Below is a small trained network, with its code and all its weights. Each question gives an input and a target symbol and asks what happens when units are switched off, that is, made to give their printed mean instead of their output.

import numpy as np


def w(rows, s, z=0):
    codes = np.array(rows[::2]) - 128.0
    scale = np.full(codes.shape[1], s)
    scale[-1] = z or s
    return codes * scale


def norm(h):
    return h / np.sqrt((h * h).mean(-1, keepdims=True) + 1e-5)


def f(y):
    return np.maximum(y, 0)


def softmax(a):
    e = np.exp(a - a.max(-1, keepdims=True))
    return e / e.sum(-1, keepdims=True)


def log_softmax(a):
    a = a - a.max(-1, keepdims=True)
    return a - np.log(np.exp(a).sum(-1, keepdims=True))


def net(x, mask):
    ids = ['αβζηθλσφω'.index(c) for c in x.split()]
    T = len(ids)
    res = E[ids] + P[:T]
    u = 0
    for l in range(2):
        q, k, v = (norm(res) @ M[l].T for M in (Q, K, V))
        z = softmax(np.where(np.tri(T) > 0, q @ k.T / 2**0.5, -1e9)) @ v
        res = res + np.where(mask[u], z, O[l][:, -1]) @ O[l][:, :-1]
        u += 1
        y = f(norm(res) @ A[l][:, :-1].T + A[l][:, -1])
        res = res + np.where(mask[u : u + 4], y, B[l][:, -1]) @ B[l][:, :-1]
        u += 4
    return log_softmax(norm(res)[-1] @ U[:, :-1].T + U[:, -1])


Q, K, V, O, A, B = {}, {}, {}, {}, {}, {}
E = w([
[198,90,105,103,122,172],'α',
[100,104,117,80,111,177],'β',
[162,98,178,143,66,196],'ζ',
[127,101,149,146,109,179],'η',
[145,161,150,38,88,95],'θ',
[152,131,132,105,165,96],'λ',
[109,110,207,110,110,83],'σ',
[78,125,142,114,79,151],'φ',
[105,70,248,107,110,88],'ω',
],0.013)
P = w([
[87,191,39,123,254,143],'0',
[133,71,144,91,130,175],'1',
[135,81,139,84,134,147],'2',
[136,89,130,93,132,143],'3',
[120,92,117,80,135,120],'4',
[111,99,112,85,146,100],'5',
[115,94,103,94,140,97],'6',
[115,78,105,96,138,98],'7',
],0.0061)
Q[0] = w([
[172,254,119,121,150,241],'L0H0',
[108,189,103,193,181,175],'L0H0',
],0.0067)
K[0] = w([
[162,121,187,35,76,123],'L0H0',
[167,1,159,80,101,128],'L0H0',
],0.0082)
V[0] = w([
[105,206,252,77,141,253],'L0H0',
[22,206,30,119,87,85],'L0H0',
],0.0048)
O[0] = w([
[161,87,3,235,71,13,255],'L0H0',
[155,255,94,102,23,77,77],'L0H0',
],0.0058,0.0048)
A[0] = w([
[253,167,76,157,203,149,253],'L0N0',
[147,158,25,154,194,247,98],'L0N1',
[59,99,239,175,4,112,111],'L0N2',
[182,182,142,51,60,62,97],'L0N3',
],0.0053,0.0018)
B[0] = w([
[185,168,142,93,130,122,200],'L0N0',
[126,2,221,85,64,106,177],'L0N1',
[151,156,90,65,144,80,255],'L0N2',
[144,85,93,209,125,196,195],'L0N3',
],0.0062,0.004)
Q[1] = w([
[150,102,150,155,186,123],'L1H0',
[113,254,173,188,188,185],'L1H0',
],0.0079)
K[1] = w([
[42,75,170,141,90,110],'L1H0',
[186,1,161,215,67,239],'L1H0',
],0.0046)
V[1] = w([
[215,190,255,199,64,3],'L1H0',
[229,163,22,147,187,114],'L1H0',
],0.0052)
O[1] = w([
[173,104,238,69,57,102,56],'L1H0',
[182,227,186,254,239,133,251],'L1H0',
],0.0085,0.0012)
A[1] = w([
[141,89,89,132,100,99,57],'L1N0',
[135,206,123,239,98,119,2],'L1N1',
[177,130,67,130,130,191,89],'L1N2',
[151,135,102,2,119,149,179],'L1N3',
],0.0082,0.00082)
B[1] = w([
[162,183,43,195,62,92,254],'L1N0',
[18,100,182,212,151,160,210],'L1N1',
[165,215,90,42,85,199,242],'L1N2',
[45,254,142,112,162,78,234],'L1N3',
],0.0054,0.0039)
U = w([
[27,116,108,36,164,245,130],'α',
[121,254,74,171,83,105,171],'β',
[175,9,68,211,148,114,81],'ζ',
[128,106,182,114,77,39,113],'η',
[178,186,205,168,252,131,193],'θ',
[191,184,181,28,172,205,121],'λ',
[151,123,249,83,63,51,2],'σ',
[173,201,148,196,36,180,188],'φ',
[44,111,106,146,100,125,131],'ω',
],0.0064,0.0022)

Each question gives the input, a string of symbols that net reads in full, and the target symbol t.
The units are the heads (2 rows each of Q, K, V and O) and the neurons (one row each of A and B). Each row of codes is followed by its name. A weight is (code - 128) times the scale printed after its matrix; where a second scale follows, it is the last column's (O, A, B and U).
mask holds one flag per unit, layer by layer, with each layer's heads first. A switched-off unit (its flag False) gives its mean, the last column of its rows in O or B, instead of its output. The means were averaged over made-up inputs and are rounded, as every weight is.
A unit's drop is (log p(t) with every unit on - log p(t) with that unit switched off) / (log p(t) with every unit on - log p(t) with every unit switched off).
The circuit of an input: a set's keep is (log p(t) with only the set's units on - log p(t) with every unit switched off) / (log p(t) with every unit on - log p(t) with every unit switched off). Starting from all 10 units, units are removed one at a time, each time the one whose removal leaves the highest keep (on an exact tie, the one counted first), for as long as the keep stays at least 0.8.
circuit, biggest first: the units of the circuit, biggest drop first
unit that matters most: the unit with the biggest drop
k most important neurons: the k neurons with the biggest drops, biggest first
top k neurons in layer l: the k neurons of layer l with the biggest drops, biggest first
drop when u is switched off: that unit's drop, to one decimal
input η ζ σ α, target σ: circuit, biggest first -> (L1H0 L0N1)
input ζ ζ α ζ ζ θ, target ζ: circuit, biggest first -> (L0H0 L0N3 L1N3 L1H0)
input ζ λ φ, target ζ: circuit, biggest first -> (L0H0)
input α λ α φ ζ α ζ, target α: circuit, biggest first -> (L0H0 L1H0 L0N2)
input θ α θ, target φ: circuit, biggest first -> (L0N3 L0H0)
input α α φ φ, target α: top 2 neurons in layer 0 -> (L0N1 L0N0)
input λ θ λ α α ζ, target λ: 2 most important neurons -> (L0N1 L0N2)
input ζ η θ, target ζ: circuit, biggest first -> (L0H0 L0N3)
input λ ζ φ α, target λ: circuit, biggest first -> (L0H0 L0N0 L1N3)
input σ α θ β ζ α, target σ: circuit, biggest first -> (L1H0 L0H0)
input θ θ σ, target θ: top 2 neurons in layer 0 -> (L0N3 L0N1)
input ζ ζ θ λ θ, target θ: 2 most important neurons -> (L0N3 L0N1)
input λ ζ φ α λ θ ζ, target λ: top 2 neurons in layer 1 -> (L1N0 L1N2)
input λ ζ β θ ζ α, target λ: unit that matters most -> L0H0
input θ θ α φ α ζ λ, target θ: 2 most important neurons -> (L0N3 L1N0)
input ζ φ ζ θ ζ ζ ζ φ, target ζ: 2 most important neurons -> (L1N3 L1N2)
input α η β φ θ ζ, target β: 2 most important neurons -> (L0N2 L1N0)
input ζ ζ λ θ, target θ: top 3 neurons in layer 0 -> (L0N3 L0N1 L0N0)
input β ζ φ φ α ζ, target β: top 3 neurons in layer 0 -> (L0N1 L0N2 L0N3)
input θ ζ λ ζ, target θ: top neuron in layer 0 -> (L0N3)
input ζ ζ ζ α α ζ, target ζ: drop when L0H0 is switched off -> 1.3
input ζ λ λ σ ζ β, target ζ: drop when L0H0 is switched off -> 0.8
input θ α α λ α, target θ: drop when L0H0 is switched off -> -0.2
